What each symbol does to the units:
from | + $ !
TB | MG LC ZB
ZQ | LD FD RD
SF | QT GZ CN
GS | GB LH HF
CT | CP SG JL
NF | ZT LJ MD
BN | NF GN NQ
RQ | PB NC RN
SB | TZ SM ZJ
HD | RG TZ LJ
ZT | DG FG HH
DP | JR CZ BB
DC | RJ MC HZ
CC | SF RN ZH
LF | GJ MD MT
QG | BC BD GP
BP | CG TJ CQ
RR | MB PG TT
LZ | DL CQ GD
ZH | CN PB SF
GB | ZR ZZ LC
HJ | QC GF NC
ZZ | QG TL NR
NQ | MD HD NF
RN | GZ QC PB
DL | HQ HN MJ
SM | TM MN SD
TQ | QN ZL TP
GP | LL ZQ BC
GJ | BN HH FZ
BS | MC QT DS
CG | DC BS HN
MJ | GM DC HQ
HZ | TJ CC RJ
TZ | CT TM GR
CQ | HN JQ CG
BD | RD HB ZQ
LH | ZZ LL HM
TM | SG ZB JZ
DG | HD SB GN
BC | BZ RD LL
TP | ZF FT QN
LJ | FG GR RG
ZL | DP DH FT
JZ | RT MG SG
HN | HZ DS DC
JB | TP PH TQ
DT | FC ZF FF
FZ | NQ DG BN
PB | PR JF GZ
LG | FF QN DT
GD | MJ CG DL
GF | JJ DT QM
DJ | ZQ PP BD
ZP | MT NF LF
PP | FD GD HB
ZB | NB ZR MG
FG | SB JL LM
PN | ZM FZ CR
MT | FZ ZT GJ
HF | LC HM GB
MN | ZB GB TB
JQ | DS CN BS
FC | TQ TH JB
LC | RC NR ZR
MH | DH ZM TC
LM | ZJ CP SB
HH | GN LM DG
JF | TT QQ RR
GZ | CH RR PR
PR | HJ TT CH
GM | CQ RJ BP
FF | JB QZ FC
CN | NS PR QT
NS | RN HJ RQ
DS | CC NS MC
HQ | BP HZ GM
DH | CZ LF PF
ZF | TH BB QZ
MC | ZH RQ CC
FD | SL MJ BH
JR | TC CR MH
ZR | GQ QG RC
RC | LH GP GQ
RD | NL BH LD
PF | PN MT CZ
JL | SM RT CP
TL | BD NH DJ
MD | HH RG ZT
ZG | GD BP LZ
HM | NR BZ ZZ
MB | QM LG GF
QZ | PH JR TH
CH | NC MB HJ
RF | TB HF MN
QT | RQ CH NS
PG | LG TQ MR
MG | GS RC NB
NL | PP ZG NH
ZM | LF NQ ZP
BB | MH PN JR
ZJ | GR SD TZ
LL | TL LD BZ
LD | NH SL NL
QM | QQ FF JJ
TT | GF MR MB
QQ | MR JB PG
NH | HB LZ PP
SL | LZ GM ZG
GQ | HM BC LH
CR | ZP BN ZM
TC | PF ZP DH
CP | SD RF SM
HB | BH DL FD
RG | LM CT FG
FT | BB PF DP
TH | ZL MH PH
QC | RR JJ JF
NB | HF GQ GS
BH | ZG HQ SL
GN | LJ ZJ HD
SG | RF NB RT
JJ | PG FC QQ
GR | JL JZ CT
SD | JZ TB TM
NC | JF QM QC
NR | GP DJ QG
TJ | BS SF JQ
CZ | CR GJ PN
PH | FT TC ZL
MR | DT TP LG
RJ | JQ ZH TJ
BZ | DJ NL TL
QN | QZ DP ZF
RT | MN GS RF

In the rows, 146 means zero.

The rows follow the links: the fewer symbols apart two units are, the more alike their rows tend to be.

Each row is also shifted at random along 5 hidden directions that mean nothing.

Some units, each with a row of numbers:
NB: 174	118	128	175	140	181	129	142	192	172	134	136	144	155	141	97	131	176	186	147	166	177	164	134	109	109	102	173	145	133	127	108	125	180	108	166	129	114	111	151	136
DP: 176	138	143	126	176	184	167	173	100	174	85	158	156	134	197	168	143	145	122	182	132	138	134	141	131	115	148	148	148	148	131	193	114	99	104	130	106	156	137	146	156
RT: 233	150	137	174	108	177	124	130	154	168	131	147	150	144	128	116	150	188	208	190	165	187	130	133	112	140	155	152	157	155	152	111	140	172	127	200	154	143	167	162	135
ZT: 187	79	143	142	174	180	178	142	152	156	131	152	122	154	117	147	168	167	129	149	122	130	121	130	88	145	136	117	113	117	160	117	146	139	159	136	169	102	112	163	166
LD: 134	147	151	163	132	112	117	127	183	111	198	150	145	122	103	108	134	131	155	112	155	134	168	118	142	152	108	152	153	160	159	97	182	194	150	150	143	152	149	150	143
DS: 191	182	142	105	128	144	108	129	170	166	147	120	135	134	175	172	149	114	158	137	172	167	191	160	189	149	161	169	184	159	156	123	165	194	129	150	124	166	172	162	134
PN: 156	143	149	124	163	174	164	184	159	179	110	153	115	206	143	158	204	180	184	180	144	177	105	195	180	159	186	111	142	130	142	145	155	117	145	156	179	145	189	180	142
RR: 174	133	159	104	174	117	172	168	173	121	169	141	147	168	167	176	206	105	103	92	147	141	155	215	203	157	166	110	96	133	149	173	163	127	199	117	135	134	120	114	207
CT: 124	122	152	200	146	148	134	113	141	113	150	168	183	128	119	107	177	184	175	127	144	183	108	171	136	113	133	116	97	163	136	180	137	139	162	162	84	142	142	127	194
RJ: 142	187	150	136	134	115	111	177	178	145	162	155	144	156	181	140	150	126	177	135	179	171	181	163	209	135	131	161	178	169	135	152	172	167	106	156	121	178	185	150	145
ZL: 151	122	139	127	163	169	179	187	130	195	118	158	152	178	207	195	172	142	123	170	155	154	148	157	132	139	160	131	129	119	151	188	123	108	153	156	178	109	120	132	169
TM: 195	118	151	184	124	150	122	86	145	155	142	155	173	146	127	135	187	178	189	135	158	218	124	173	135	137	156	131	114	151	165	160	136	185	184	191	131	125	154	141	183
RF: 140	157	130	183	102	178	115	131	184	173	145	140	142	158	121	109	148	197	220	180	180	190	137	139	117	142	144	145	154	150	148	104	146	172	136	203	157	130	150	160	136
TB: 84	69	160	186	173	133	133	74	120	183	147	183	183	148	151	146	138	154	159	102	131	197	150	105	98	126	98	172	127	137	181	179	128	222	160	170	176	101	142	160	156
TP: 70	123	153	126	165	162	149	177	140	172	153	174	144	127	197	187	165	131	112	167	169	139	158	104	104	126	116	119	146	158	163	151	181	131	116	160	141	120	139	148	189
FG: 159	122	141	184	141	159	175	161	141	130	144	154	158	162	115	117	160	182	142	158	134	139	103	162	106	138	152	118	99	129	135	157	127	100	174	149	153	117	107	124	165
JR: 67	166	142	139	172	187	154	193	128	159	98	154	141	147	178	143	145	169	151	187	145	140	120	152	152	116	151	133	156	159	110	181	128	88	94	135	101	170	163	157	136
TZ: 166	130	151	192	151	154	150	152	133	109	139	178	169	125	118	91	168	188	161	148	136	150	99	158	130	116	132	114	110	161	122	169	134	112	137	152	89	152	139	126	180
LG: 108	194	155	110	111	158	133	148	112	152	157	147	137	111	156	203	164	134	129	198	167	130	132	118	134	184	199	117	175	178	172	129	186	118	153	163	166	169	187	156	152
BS: 169	217	135	111	101	144	107	110	132	173	139	103	140	134	167	190	125	119	162	160	173	158	172	153	188	181	204	180	197	159	157	137	143	180	152	162	164	182	188	160	101
HJ: 173	163	148	103	166	129	172	147	101	134	133	125	142	124	167	190	114	99	74	133	118	83	153	144	166	165	175	159	158	140	144	175	127	116	161	86	150	170	136	134	130
HF: 265	75	151	170	181	137	162	140	114	173	112	183	161	159	155	115	100	148	142	130	101	153	154	98	106	117	90	193	146	122	151	161	101	187	109	136	171	123	131	158	122
MR: 105	156	165	113	134	132	141	157	154	147	177	154	137	144	155	199	206	129	131	152	174	154	144	155	158	168	169	97	137	158	177	143	201	135	176	166	162	136	172	148	196
JJ: 102	149	179	117	162	98	168	192	129	132	180	194	139	161	152	188	194	122	120	141	143	137	130	147	171	169	151	98	141	161	173	168	198	119	162	147	185	157	195	153	179
CP: 162	144	158	194	120	136	154	151	123	143	148	191	165	176	114	124	173	193	191	172	140	183	97	149	133	153	154	121	128	148	152	172	141	130	170	189	190	142	184	143	152
SG: 87	135	151	190	141	156	107	110	142	148	147	172	166	123	120	105	149	185	197	152	160	187	126	116	114	122	111	145	150	178	152	139	152	176	112	184	113	149	175	166	149
NH: 231	142	144	154	108	119	135	110	162	130	191	131	152	127	122	143	129	125	140	119	155	136	180	123	130	170	142	162	151	140	171	103	160	193	180	155	174	129	121	134	153
BB: 161	130	145	126	174	173	179	182	127	186	104	158	146	179	195	181	171	147	133	167	142	162	131	177	155	131	166	133	126	125	136	193	114	104	144	145	151	134	138	138	163
HD: 101	125	133	174	144	172	182	142	131	143	140	139	146	154	108	137	145	178	137	168	130	121	107	142	92	158	161	126	114	121	143	141	123	107	185	143	173	112	105	137	151
TL: 182	181	146	165	121	121	124	125	172	107	170	129	132	151	82	100	137	161	186	132	142	142	139	167	178	170	158	153	158	148	138	102	159	171	164	144	156	177	172	159	114
MT: 103	81	161	125	202	164	160	137	155	165	131	170	121	175	121	167	205	161	158	134	122	172	109	156	137	147	137	111	122	133	169	138	174	162	158	142	174	119	178	192	163
TJ: 104	193	157	131	121	98	132	153	146	176	169	160	148	188	177	181	143	123	169	139	163	175	173	157	203	177	164	172	180	147	159	173	161	175	166	163	214	162	200	151	114
QT: 151	162	137	97	151	145	149	165	161	174	141	122	112	154	171	181	118	105	122	153	153	114	187	120	154	167	151	174	189	134	151	107	158	166	128	128	180	152	151	169	105
QQ: 168	171	149	104	126	151	132	159	183	125	170	130	133	132	151	182	218	128	140	145	185	155	149	191	178	157	186	92	129	166	160	128	195	125	168	158	103	150	149	134	204
GN: 201	102	137	152	159	190	169	151	163	135	129	131	133	128	118	117	162	173	133	158	136	125	117	146	92	127	139	120	106	132	132	114	136	116	147	134	114	116	88	145	173
GP: 173	158	146	177	145	113	150	146	169	116	156	144	136	189	95	98	137	163	181	120	121	153	135	181	192	158	143	160	141	134	124	141	139	159	166	138	174	167	163	149	110
CZ: 132	141	156	124	186	172	156	175	129	163	100	165	121	167	154	148	178	168	171	173	126	166	101	172	168	137	164	124	150	149	136	164	144	116	120	138	136	163	196	182	140
NF: 115	101	133	137	172	207	145	137	188	145	135	124	113	131	109	127	180	177	156	152	150	136	126	150	99	131	135	109	119	139	140	83	170	142	133	139	103	114	117	171	171
DH: 128	101	166	130	219	161	164	173	127	155	101	186	146	162	173	152	188	153	148	137	120	167	114	171	172	103	125	123	126	150	136	197	140	126	107	124	105	149	176	168	171
ZQ: 180	106	174	160	162	90	130	98	142	101	186	172	156	117	105	119	138	121	140	78	118	145	158	114	148	145	93	158	141	163	176	129	177	211	153	130	142	155	162	159	162
CR: 130	125	160	119	192	175	153	125	93	158	87	162	136	131	133	167	163	167	157	165	108	157	95	147	152	138	165	130	157	161	154	168	142	139	131	121	132	173	205	195	133
TC: 133	95	154	132	199	156	173	165	153	174	113	164	151	198	183	179	210	151	143	123	138	196	125	211	183	129	159	116	95	116	146	209	126	129	173	145	148	114	140	142	188
JF: 165	216	127	110	116	158	155	188	178	119	150	96	117	154	147	160	163	134	131	169	174	109	148	203	196	172	214	123	141	140	120	126	154	84	170	126	132	173	130	118	144
GB: 107	82	149	187	205	150	145	163	166	143	137	182	159	148	148	71	103	160	156	111	119	146	161	105	116	80	39	179	148	143	117	147	127	177	69	125	103	134	120	158	133
HH: 75	131	131	156	145	174	179	129	117	164	138	131	136	157	101	166	133	175	133	186	123	114	104	118	81	182	175	135	134	121	156	130	129	114	195	145	222	118	124	154	117
PP: 231	149	149	160	110	109	146	202	197	128	202	168	127	166	123	104	132	134	155	148	162	122	181	108	121	152	105	148	161	141	152	78	186	165	123	168	195	129	135	146	137
TH: 118	133	136	127	157	192	154	177	162	180	129	137	147	145	202	177	173	146	125	170	178	156	160	154	122	117	146	126	132	141	139	159	141	112	128	157	116	109	102	127	190
RD: 192	152	146	163	124	115	127	155	202	106	194	151	126	147	97	100	145	141	173	126	156	135	165	128	149	149	113	143	154	156	153	76	190	182	132	157	153	152	154	157	142
MH: 142	121	150	130	183	170	168	180	148	175	108	155	149	182	185	165	195	157	147	146	140	178	128	198	171	122	160	124	117	126	130	194	124	112	142	140	130	130	139	142	177
PB: 199	155	129	95	157	158	163	180	184	147	140	103	111	155	176	165	137	105	108	138	157	107	190	165	167	149	162	159	155	121	133	110	148	131	136	113	139	137	101	139	136

The symbols that take the first to the second take the third to the fourth, perhaps in another order. What is the fourth?
Answers are names.
97	133	122	143	142	212	149	125	169	147	127	100	114	129	99	140	161	181	156	174	154	127	120	145	93	149	168	122	129	131	142	83	154	136	161	143	131	123	113	166	144
to 63	145	139	204	141	166	155	175	172	112	157	154	154	152	107	83	166	200	173	156	152	142	106	166	127	123	134	111	107	147	112	152	141	90	147	161	105	137	116	118	172
as 208	185	134	157	100	128	118	74	151	113	163	102	147	132	86	133	128	152	173	128	144	146	142	166	168	189	192	164	155	150	155	105	146	187	200	149	164	171	163	148	113
to BH

102	174	129	103	134	151	142	196	224	179	169	113	99	190	171	161	150	120	159	154	188	137	199	163	172	163	146	152	176	127	139	89	183	163	131	152	187	131	140	164	125
to 197	176	145	102	160	138	175	201	138	121	140	131	123	139	165	157	132	111	101	155	130	84	157	162	181	152	163	141	156	146	129	143	151	103	122	99	126	180	136	138	137
as 173	128	165	175	170	94	147	142	167	108	167	175	144	165	98	94	141	148	170	92	112	151	138	159	187	144	107	152	138	149	139	139	158	173	140	128	148	167	177	161	131
to PP

82	154	143	109	167	127	179	222	179	161	171	144	109	195	169	168	130	110	112	145	148	99	178	141	162	167	134	153	161	114	142	133	164	122	138	120	214	134	126	148	119
to 35	210	145	125	127	156	125	131	139	103	160	112	144	101	139	170	167	133	129	148	167	121	133	177	186	166	189	117	150	181	134	149	174	108	172	128	86	193	158	131	163
as 171	133	153	180	177	112	162	117	89	131	115	165	168	141	122	109	73	149	144	119	80	130	125	125	159	139	120	202	159	137	132	191	90	158	139	101	157	175	165	151	84
to ZQ

41	136	139	136	159	164	179	196	151	196	131	154	149	200	200	189	176	154	135	170	162	165	139	173	143	149	163	130	120	118	143	202	130	101	166	161	193	100	121	132	164
to 193	131	155	112	173	171	162	120	99	177	91	147	132	164	140	188	184	161	157	166	114	172	97	177	161	168	204	133	138	132	168	172	128	144	178	140	176	152	192	187	135
as 70	155	160	175	159	109	114	102	158	88	171	150	149	116	87	93	118	153	170	98	122	137	133	141	171	139	109	162	158	176	132	134	163	178	136	123	101	188	177	160	123
to HB

165	100	137	147	162	186	171	114	117	140	122	133	146	117	113	143	142	167	121	154	117	115	116	129	85	146	152	134	118	135	150	129	123	129	169	131	137	118	106	146	154
to 171	141	136	178	136	164	170	125	89	124	123	144	168	126	109	131	130	178	132	177	114	117	98	135	98	153	169	135	120	138	134	165	105	98	174	136	147	142	122	127	142
as 160	129	135	194	125	157	166	169	196	128	165	149	159	192	117	104	209	196	179	137	164	178	112	215	144	141	159	101	74	125	128	156	136	106	193	179	140	101	98	104	199
to CP

130	208	152	138	118	111	114	113	120	145	152	134	172	134	178	172	124	118	150	135	159	165	172	154	199	159	169	178	182	168	151	187	137	172	153	150	143	190	189	136	121
to 205	174	144	93	133	155	129	139	155	176	136	111	119	141	176	188	130	112	143	155	162	139	192	135	168	167	164	176	192	148	165	110	156	183	127	144	162	159	163	169	113
as 115	175	153	101	146	120	129	115	102	184	136	141	138	133	171	205	99	102	130	153	140	132	172	101	160	179	161	193	209	155	177	149	153	194	135	134	197	172	196	175	91
to PB

87	116	144	189	141	159	122	134	171	172	154	167	154	157	132	111	147	183	193	151	164	190	143	120	109	125	102	154	149	147	152	128	149	184	126	187	153	122	154	165	144
to 168	132	127	174	133	166	143	121	138	185	125	134	149	167	141	126	98	173	174	159	135	159	152	122	107	146	140	190	160	123	143	139	98	173	144	165	193	120	125	151	97
as 140	180	130	177	127	140	133	115	187	118	152	102	139	168	98	96	134	173	190	118	142	159	136	205	195	159	171	169	136	131	112	137	120	156	182	136	136	167	137	134	111
to TL

148	163	144	106	175	141	163	179	141	118	142	126	130	128	167	155	130	107	95	134	131	89	161	153	176	139	141	148	151	150	127	148	149	107	125	92	107	172	125	132	143
to 153	176	155	110	142	157	127	151	152	104	152	140	136	97	152	165	197	131	128	141	169	138	146	172	179	141	164	101	142	184	150	133	191	122	139	133	69	175	169	143	199
as 215	130	160	188	143	147	149	124	90	117	126	183	179	113	119	111	150	181	153	159	114	153	93	135	125	121	141	129	122	165	141	184	125	118	142	150	108	163	162	133	168
to RT

144	124	143	188	157	162	169	169	136	117	140	166	157	139	113	102	150	183	143	160	126	126	103	141	109	126	126	124	107	143	119	154	133	93	141	148	116	138	116	132	169
to 149	167	150	194	99	142	145	177	149	165	157	183	147	189	110	113	167	208	218	199	159	188	101	143	130	164	163	124	150	150	148	138	155	129	153	206	209	146	193	156	130
as 11	104	146	139	184	189	134	104	165	154	133	129	120	136	108	155	184	170	160	137	143	155	113	148	120	137	147	111	132	150	158	111	174	160	161	135	121	130	151	181	161
to LJ

159	143	156	107	171	137	116	162	188	155	152	150	128	132	183	148	145	106	150	114	164	157	194	140	178	119	100	161	188	167	151	118	186	194	76	132	100	171	175	177	153
to 209	156	157	105	157	122	162	158	130	115	151	140	145	137	159	183	182	113	102	124	138	123	139	185	194	162	178	118	126	151	152	167	157	115	177	116	126	166	148	126	179
as 144	141	145	183	116	161	110	108	163	151	147	153	161	139	123	115	169	190	204	150	168	206	127	149	122	134	144	133	133	161	151	135	145	172	149	195	124	139	159	155	166
to ZZ

159	106	142	141	168	187	173	144	133	145	126	147	124	128	109	141	143	171	132	179	120	112	111	112	78	147	139	125	136	138	150	103	148	126	138	130	156	128	131	172	141
to 108	148	158	198	139	143	160	132	94	119	137	182	176	134	113	114	138	184	156	165	117	143	88	132	120	145	152	127	126	160	137	187	122	105	161	153	143	159	162	128	143
as 52	176	141	119	121	181	130	145	129	169	150	135	145	100	168	194	156	142	127	194	184	130	146	105	107	153	164	121	171	173	163	131	172	126	133	169	131	148	152	150	166
to BB

103	178	154	114	158	140	133	135	125	97	150	128	153	95	149	173	163	119	107	130	142	114	140	169	184	146	165	118	141	179	139	162	173	116	150	113	66	185	156	136	176
to 169	166	134	108	110	190	139	178	181	174	155	126	129	132	179	185	191	145	142	197	204	146	160	144	118	150	177	110	153	158	158	101	182	120	134	186	135	124	132	146	187
as 126	161	149	198	113	151	136	137	130	128	143	166	171	149	109	111	161	198	192	173	150	173	97	153	135	142	161	123	132	162	140	165	139	125	158	177	140	155	172	138	157
to ZB

154	139	149	187	112	147	132	127	154	168	151	169	159	174	122	132	172	190	205	164	162	203	122	149	130	155	154	136	138	145	165	142	149	165	172	200	190	124	174	156	153
to 100	104	146	185	152	140	150	140	149	191	146	169	156	188	148	133	119	169	171	142	134	175	151	115	106	146	109	178	144	112	154	151	119	186	152	176	224	102	134	157	114
as 178	154	148	180	159	118	151	139	146	119	137	147	148	167	110	96	109	161	169	115	105	148	131	165	178	147	136	176	147	136	117	154	117	154	150	121	153	171	154	144	101
to BD

122	105	145	133	178	171	169	158	149	182	117	141	160	177	201	183	190	147	122	129	155	185	147	202	153	122	158	129	98	118	145	210	115	125	165	143	128	100	102	119	193
to 65	145	149	129	172	185	142	128	131	161	107	140	122	150	123	159	173	177	177	175	135	160	99	165	158	154	176	123	156	150	144	142	156	133	143	140	140	166	198	192	127
as 143	160	124	186	144	166	144	156	162	147	122	129	143	161	126	85	84	176	178	164	132	132	146	135	136	128	123	192	166	131	101	131	101	143	107	140	141	156	123	149	84
to LL

97	136	156	124	183	175	155	156	121	164	109	166	115	159	120	158	164	173	170	187	115	145	92	134	146	155	162	121	168	158	157	135	166	129	120	142	165	167	213	204	118
to 151	111	137	149	156	180	181	177	155	153	137	143	117	156	109	128	151	178	143	188	128	110	115	118	86	151	143	118	131	128	143	99	153	109	143	140	176	113	125	166	138
as 169	168	125	113	119	206	146	148	120	184	114	113	147	115	196	199	151	142	123	205	179	134	154	131	104	146	195	138	156	152	151	140	128	117	141	163	127	130	118	134	162
to TC

196	130	131	162	138	181	181	149	132	141	123	131	139	146	109	134	143	178	134	182	130	118	107	140	90	155	169	128	117	127	140	128	118	102	173	142	169	120	105	139	144
to 106	197	133	202	94	163	153	155	115	131	140	148	159	155	99	114	133	204	185	212	141	140	84	149	127	171	190	127	141	155	121	156	123	81	169	174	170	165	162	132	125
as 126	146	143	166	115	112	128	112	169	130	205	138	162	128	133	140	123	119	127	106	159	136	183	115	123	162	123	162	141	142	165	124	159	183	180	156	168	121	104	121	152
to DL

